Below are the code and all the weights of a small trained network. Each question names an input and a class and asks about switching units off, where a switched-off unit gives its printed mean instead of its output.

import numpy as np


def w(rows, s, z=0):
    codes = np.array(rows[::2]) - 128.0
    scale = np.full(codes.shape[1], s)
    scale[-1] = z or s
    return codes * scale


def norm(h):
    return h / np.sqrt((h * h).mean(-1, keepdims=True) + 1e-5)


def f(y):
    return np.maximum(y, 0)


def log_softmax(a):
    a = a - a.max(-1, keepdims=True)
    return a - np.log(np.exp(a).sum(-1, keepdims=True))


def net(x, mask):
    res = np.array(x, float).reshape(1, 8) / 4 @ E
    u = 0
    for l in range(3):
        y = f(norm(res) @ A[l][:, :-1].T + A[l][:, -1])
        res = res + np.where(mask[u : u + 9], y, B[l][:, -1]) @ B[l][:, :-1]
        u += 9
    return log_softmax(norm(res)[-1] @ U[:, :-1].T + U[:, -1])


A, B = {}, {}
E = w([
[110,155,227,159,192,218],'x0',
[126,129,128,128,127,131],'x1',
[137,126,124,131,127,136],'x2',
[51,174,62,244,115,178],'x3',
[118,131,124,127,133,119],'x4',
[132,123,121,127,132,129],'x5',
[122,119,137,141,133,113],'x6',
[55,3,76,67,95,181],'x7',
],0.011)
A[0] = w([
[136,213,89,218,18,93,111],'0.n0',
[224,172,171,104,156,76,102],'0.n1',
[176,152,130,97,121,77,2],'0.n2',
[77,137,138,187,174,161,96],'0.n3',
[122,196,77,205,51,105,8],'0.n4',
[107,12,83,155,92,102,150],'0.n5',
[142,154,115,202,65,112,17],'0.n6',
[127,91,91,43,96,203,121],'0.n7',
[189,170,79,180,102,104,18],'0.n8',
],0.011,0.0046)
B[0] = w([
[57,143,41,176,254,72,237],'0.n0',
[58,143,171,204,14,163,254],'0.n1',
[54,122,26,84,41,127,165],'0.n2',
[206,108,95,81,67,151,197],'0.n3',
[155,132,103,159,212,81,196],'0.n4',
[140,125,149,88,60,128,223],'0.n5',
[145,96,107,128,174,116,164],'0.n6',
[135,74,146,154,122,42,211],'0.n7',
[147,75,159,106,169,14,172],'0.n8',
],0.0093,0.0077)
A[1] = w([
[222,189,157,140,220,183,15],'1.n0',
[140,102,3,108,163,115,151],'1.n1',
[166,140,194,110,152,175,51],'1.n2',
[212,174,178,118,171,120,3],'1.n3',
[134,172,93,148,206,158,118],'1.n4',
[122,216,104,165,95,100,117],'1.n5',
[49,90,116,136,106,172,19],'1.n6',
[75,23,93,76,147,205,231],'1.n7',
[185,95,165,188,98,123,31],'1.n8',
],0.011,0.0039)
B[1] = w([
[60,149,67,91,2,66,173],'1.n0',
[133,114,233,96,80,107,234],'1.n1',
[160,172,158,100,131,28,167],'1.n2',
[183,229,118,76,93,88,148],'1.n3',
[176,114,146,173,58,80,198],'1.n4',
[64,20,137,173,159,173,216],'1.n5',
[185,170,114,190,132,171,165],'1.n6',
[190,212,127,130,184,139,255],'1.n7',
[138,119,154,122,153,170,155],'1.n8',
],0.0088,0.0069)
A[2] = w([
[156,104,133,209,138,213,90],'2.n0',
[154,48,156,66,133,83,70],'2.n1',
[182,85,228,90,212,142,31],'2.n2',
[175,181,103,161,95,9,201],'2.n3',
[182,166,34,158,108,170,162],'2.n4',
[114,118,115,195,53,112,64],'2.n5',
[89,130,69,152,56,109,1],'2.n6',
[196,147,227,122,203,223,237],'2.n7',
[114,141,206,226,166,205,237],'2.n8',
],0.011,0.0044)
B[2] = w([
[162,68,187,69,64,155,157],'2.n0',
[140,242,208,151,187,177,174],'2.n1',
[122,91,65,190,207,111,158],'2.n2',
[96,94,102,111,56,217,245],'2.n3',
[66,142,164,94,2,162,163],'2.n4',
[30,134,80,153,97,189,188],'2.n5',
[18,142,118,112,94,214,161],'2.n6',
[153,136,101,105,229,43,194],'2.n7',
[184,36,200,7,57,116,211],'2.n8',
],0.0098,0.012)
U = w([
[86,160,76,159,82,175,74],'0',
[188,113,177,32,117,136,35],'1',
[179,156,93,170,248,79,254],'2',
],0.017,0.0069)

Each question gives the input, the list of numbers given to net, and the class t.
The units are the neurons (one row each of A and B). Each row of codes is followed by its name. A weight is (code - 128) times the scale printed after its matrix; where a second scale follows, it is the last column's (A, B and U).
mask holds one flag per neuron, layer by layer. A switched-off neuron (its flag False) gives its mean, the last column of its row in B, instead of its output. The means were averaged over made-up inputs and are rounded, as every weight is.
A unit's drop is (log p(t) with every unit on - log p(t) with that unit switched off) / (log p(t) with every unit on - log p(t) with every unit switched off).
The circuit of an input: a set's keep is (log p(t) with only the set's units on - log p(t) with every unit switched off) / (log p(t) with every unit on - log p(t) with every unit switched off). Starting from the 12 units with the biggest drops (on a tie, the unit counted first), units are removed one at a time, each time the one whose removal leaves the highest keep (on an exact tie, the one counted first), for as long as the keep stays at least 0.8.
circuit, biggest first: the units of the circuit, biggest drop first
most important unit: the unit with the biggest drop
k most important neurons: the k neurons with the biggest drops, biggest first
top k neurons in layer l: the k neurons of layer l with the biggest drops, biggest first
drop of u: that unit's drop, to one decimal
input [6,2,8,6,2,8,2,1], class 1: circuit, biggest first	2.n8
input [0,4,1,-7,7,-6,-4,-5], class 0: circuit, biggest first	0.n2, 0.n1
input [5,-2,-3,0,2,-5,8,7], class 2: top 2 neurons in layer 2	2.n7, 2.n2
input [7,-5,0,2,-8,-6,0,5], class 1: top 2 neurons in layer 2	2.n8, 2.n0
input [1,0,-1,3,-7,-6,8,1], class 1: 3 most important neurons	1.n4, 1.n1, 1.n0
input [1,-6,7,3,7,6,2,1], class 1: top 4 neurons in layer 1	1.n4, 1.n1, 1.n0, 1.n7
input [-8,-1,8,-1,2,6,-5,-7], class 0: 4 most important neurons	0.n1, 2.n3, 0.n2, 2.n7
input [-8,1,-6,-2,3,-6,5,-8], class 0: 2 most important neurons	0.n1, 2.n3
input [5,7,-1,1,-4,-1,6,1], class 1: 2 most important neurons	0.n0, 0.n7
input [8,0,-2,2,-1,6,0,5], class 1: top 2 neurons in layer 0	0.n8, 0.n4
input [-4,3,0,5,-2,7,-8,-8], class 2: top 2 neurons in layer 0	0.n0, 0.n8
input [2,3,-4,1,4,2,7,3], class 1: 4 most important neurons	0.n8, 0.n4, 1.n1, 2.n4
input [0,-7,-8,-2,-8,5,0,-6], class 0: 3 most important neurons	0.n2, 2.n5, 1.n7
input [-3,0,-7,3,4,5,0,-6], class 2: most important unit	0.n0
input [-8,-5,7,-7,-5,-7,-4,-2], class 0: 2 most important neurons	0.n1, 2.n8
input [-6,8,4,7,4,5,0,-3], class 2: drop of 0.n2	0.0
input [3,-5,2,-2,-5,-6,8,4], class 2: drop of 0.n1	0.3
input [5,-6,0,2,-8,1,4,8], class 1: drop of 1.n6	0.1
input [5,5,-6,3,6,8,8,1], class 1: drop of 0.n4	0.5
input [-5,-7,-1,-8,-3,-4,5,-6], class 0: most important neuron	0.n1
